Below are the code and all the weights of a small trained network. Each question names an input and a class and asks about switching units off, where a switched-off unit gives its printed mean instead of its output.

import numpy as np


def w(rows, s, z=0):
    codes = np.array(rows[::2]) - 128.0
    scale = np.full(codes.shape[1], s)
    scale[-1] = z or s
    return codes * scale


def f(y):
    return y / 2 * (1 + np.tanh(0.7978845608 * (y + 0.044715 * y**3)))


def log_softmax(a):
    a = a - a.max(-1, keepdims=True)
    return a - np.log(np.exp(a).sum(-1, keepdims=True))


def net(x, mask):
    res = np.array(x, float).reshape(1, 3) / 4 @ E
    y = f(res @ A[0][:, :-1].T + A[0][:, -1])
    res = res + np.where(mask, y, B[0][:, -1]) @ B[0][:, :-1]
    return log_softmax(res[-1] @ U[:, :-1].T + U[:, -1])


A, B = {}, {}
E = w([
[175,52,21,197,174,57,196,175],'x0',
[16,81,250,214,97,145,183,220],'x1',
[17,131,1,184,103,114,30,105],'x2',
],0.0073)
A[0] = w([
[198,185,156,164,169,90,192,121,1],'n1',
[187,142,39,92,134,65,111,64,99],'n2',
[192,64,173,82,142,97,176,179,73],'n3',
[44,120,64,166,124,80,85,146,49],'n4',
[157,158,129,176,75,90,142,89,114],'n5',
[53,87,68,151,130,91,103,110,51],'n6',
[217,102,185,97,157,164,197,162,89],'n7',
[176,46,74,170,176,64,155,224,68],'n8',
[89,82,152,186,117,156,151,194,62],'n9',
[158,38,57,205,157,2,231,171,73],'n10',
[191,140,73,221,163,123,158,196,163],'n11',
[215,128,160,123,148,166,167,170,5],'n12',
[80,91,92,170,157,81,61,125,53],'n13',
[203,123,59,60,234,114,99,107,87],'n14',
[63,111,153,213,125,127,189,207,82],'n15',
[164,102,188,124,158,84,194,86,2],'n16',
[92,96,178,203,114,98,152,189,49],'n17',
],0.0075,0.0029)
B[0] = w([
[178,58,52,75,95,53,74,184,154],'n1',
[253,150,136,103,104,74,137,248,245],'n2',
[157,27,53,137,31,66,161,64,185],'n3',
[146,41,79,178,77,63,72,96,190],'n4',
[194,86,20,65,219,109,124,127,128],'n5',
[99,60,60,143,66,11,82,79,178],'n6',
[43,16,107,145,21,88,69,71,210],'n7',
[133,206,220,227,79,165,106,124,215],'n8',
[187,164,116,106,203,41,127,225,177],'n9',
[26,240,218,165,33,241,71,120,254],'n10',
[3,165,216,211,136,223,157,54,198],'n11',
[133,45,127,159,80,88,78,102,165],'n12',
[89,61,94,125,89,45,69,89,172],'n13',
[199,228,181,84,189,85,188,206,239],'n14',
[222,155,126,64,244,51,205,223,205],'n15',
[163,62,87,103,61,95,61,95,156],'n16',
[219,162,133,77,197,59,94,210,185],'n17',
],0.0053,0.0076)
U = w([
[178,189,87,169,204,18,176,251,3],'0',
[21,225,208,189,16,186,72,64,254],'1',
[71,3,57,195,34,42,103,49,41],'2',
[60,175,102,204,165,161,205,71,139],'3',
],0.0062,0.0015)

Each question gives the input, the list of numbers given to net, and the class t.
The units are the neurons (one row each of A and B). Each row of codes is followed by its name. A weight is (code - 128) times the scale printed after its matrix; where a second scale follows, it is the last column's (A, B and U).
mask holds one flag per neuron, in row order. A switched-off neuron (its flag False) gives its mean, the last column of its row in B, instead of its output. The means were averaged over made-up inputs and are rounded, as every weight is.
A unit's drop is (log p(t) with every unit on - log p(t) with that unit switched off) / (log p(t) with every unit on - log p(t) with every unit switched off).
The circuit of an input: a set's keep is (log p(t) with only the set's units on - log p(t) with every unit switched off) / (log p(t) with every unit on - log p(t) with every unit switched off). Starting from the 12 units with the biggest drops (on a tie, the unit counted first), units are removed one at a time, each time the one whose removal leaves the highest keep (on an exact tie, the one counted first), for as long as the keep stays at least 0.8.
circuit, biggest first: the units of the circuit, biggest drop first
unit that matters most: the unit with the biggest drop
k most important neurons: the k neurons with the biggest drops, biggest first
drop of u: that unit's drop, to one decimal
input [-6,2,7], class 2: circuit, biggest first : [n10, n4]
input [2,8,6], class 0: circuit, biggest first : [n15]
input [-1,3,-4], class 2: circuit, biggest first : [n14, n7, n10]
input [8,-1,-8], class 1: 3 most important neurons : [n10, n8, n11]
input [3,-7,7], class 0: 2 most important neurons : [n14, n2]
input [0,4,-7], class 2: circuit, biggest first : [n7, n3]
input [-6,-4,-7], class 2: circuit, biggest first : [n10, n7, n12]
input [-2,1,3], class 3: circuit, biggest first : [n10, n7, n2]
input [-3,4,2], class 0: circuit, biggest first : [n10, n7]
input [7,6,5], class 1: 2 most important neurons : [n10, n11]
input [8,4,6], class 1: 3 most important neurons : [n10, n8, n11]
input [7,-5,-2], class 1: 2 most important neurons : [n10, n11]
input [3,-7,6], class 0: 3 most important neurons : [n14, n2, n7]
input [-5,5,-5], class 0: circuit, biggest first : [n10]
input [-1,2,-1], class 3: 3 most important neurons : [n2, n10, n14]
input [1,2,1], class 3: 2 most important neurons : [n2, n14]
input [1,-6,-8], class 2: 2 most important neurons : [n7, n3]
input [-1,0,0], class 3: drop of n10 : 0.6
input [7,0,-4], class 1: drop of n10 : 0.2
input [1,4,2], class 0: unit that matters most : n15
input [3,8,6], class 0: drop of n15 : 0.7
input [0,8,-1], class 0: drop of n17 : 0.0
